<25>: [159  97 130 150  92 149 153 119 133 167 161 152 120 144]
<127>: [114 128 169 133 120 197 102  72 163 109 111 114 167 114]
<30>: [133 129 158  96 133 195 130  73 139 116 139 136  57 119]
chg <25>: [159  97 130 150  92 149 154 119 133 167 161 152 120 144]  7, [153]
chg <127>: [114 128 169 133 120 197 102  72 163 109 111 114 167 113]  14, [114]
chg <30>: [133 128 158  96 133 195 130  73 139 116 139 136  57 119]  2, [129]
chg <30>: [133 129 158  96 133 195 129  73 139 116 139 136  57 119]  7, [130]
chg <25>: [159  97 130 150  92 149 153 118 133 167 161 152 120 144]  8, [119]
chg <30>: [134 129 158  96 133 195 130  73 139 116 139 136  57 119]  1, [133]
chg <30>: [133 130 158  96 133 195 130  73 139 116 139 136  57 119]  2, [129]

<43>: [130 125 128 126 128 125 128 128 131 125 127 128 126 130 127 128 128 127
 129 130 128 128 130 130 130]
<57>: [158 104  39 102 111 101 146 146 156 103 166 114 105 155  98 144 171  88
 152 151 112 145 155 157 146]
<11>: [ 91 104  39 102 111 101 146 146 156 103 166 114 105 155  98 144 171  88
 152 151 152 145 155 157 146]
chg <43>: [130 125 128 126 128 124 128 128 131 125 127 128 126 130 127 128 128 127
 129 130 128 128 130 130 130]  6, [125]
chg <11>: [ 91 104  39 102 111 101 146 147 156 103 166 114 105 155  98 144 171  88
 152 151 152 145 155 157 146]  8, [146]
chg <57>: [158 104  39 101 111 101 146 146 156 103 166 114 105 155  98 144 171  88
 152 151 112 145 155 157 146]  4, [102]
chg <43>: [130 125 128 125 128 125 128 128 131 125 127 128 126 130 127 128 128 127
 129 130 128 128 130 130 130]  4, [126]
chg <43>: [130 125 128 126 129 125 128 128 131 125 127 128 126 130 127 128 128 127
 129 130 128 128 130 130 130]  5, [128]

<78>: [157  88 173 142 152 177]
<73>: [132 179  57  98 104  77]
<42>: [ 95 134 157 187 126 120]
<207>: [128 147  70  70 119 101]
<119>: [207 168  69 107 124 122]
<64>: [138 117 148 154 131 111]
<50>: [138 117 148 154 131 141]
<126>: [108 157  60  63 107  86]
<113>: [ 87 118 144 125 127 125]
<69>: [131 126 139 153 132 136]
<198>: [ 84 152 100 113 107  86]
chg <126>: [108 157  59  63 107  86]  3, [60]
chg <73>: [132 179  57  98 104  76]  6, [77]
chg <73>: [132 179  58  98 104  77]  3, [57]
chg <119>: [207 169  69 107 124 122]  2, [168]
chg <207>: [128 146  70  70 119 101]  2, [147]
chg <126>: [108 157  61  63 107  86]  3, [60]

<58>: [150 151 164 136]
<112>: [109 133 115 117]
<67>: [ 99 128 111 113]
<56>: [165 147 175 115]
<68>: [174 145 194 131]
<85>: [111 131 119 121]
<171>: [152 147 169 134]
<5>: [130 146 150 133]
chg <68>: [174 145 194 132]  4, [131]
chg <67>: [ 99 127 111 113]  2, [128]
chg <56>: [165 147 176 115]  3, [175]
chg <68>: [174 144 194 131]  2, [145]
chg <85>: [111 131 119 120]  4, [121]
chg <56>: [166 147 175 115]  1, [165]
chg <56>: [165 147 175 116]  4, [115]

<41>: [ 74 122 134 107 170 148  66 160  97  97  89 108 138  69 186]
<151>: [116 155  93 174 129  87 104 109 115 151 122 121 138 131 173]
<161>: [135 165 150 158 137 110  85 127 140 111 128  92 154 143 126]
<146>: [ 82 138 134 100 191 181  59 136  96  98  81 107 125  72 178]
<63>: [140 122 163  59 158 162 120 147 118 137 103 119  97 124  96]
<13>: [ 74 122 134 107 170 148  66 160  97  97  89 108 154  69 186]
<150>: [145 155 134 138 145 101  74 122 135 109 131  69 156 164 123]
<157>: [156 113 133  79 154 147  97 142 109 114 102 126 111 109  82]
<20>: [134 149 120 169 135 130  84 159 147 116 104  74 174 134 141]
chg <20>: [134 149 120 169 135 130  84 158 147 116 104  74 174 134 141]  8, [159]
chg <151>: [116 155  93 174 129  87 104 109 115 151 122 121 139 131 173]  13, [138]
chg <13>: [ 74 122 135 107 170 148  66 160  97  97  89 108 154  69 186]  3, [134]
chg <161>: [135 165 149 158 137 110  85 127 140 111 128  92 154 143 126]  3, [150]
chg <41>: [ 74 122 134 107 170 148  66 160  97  97  89 108 138  68 186]  14, [69]
chg <20>: [134 149 120 169 135 130  84 159 148 116 104  74 174 134 141]  9, [147]
chg <20>: [134 149 120 169 135 130  84 159 147 116 104  74 174 133 141]  14, [134]

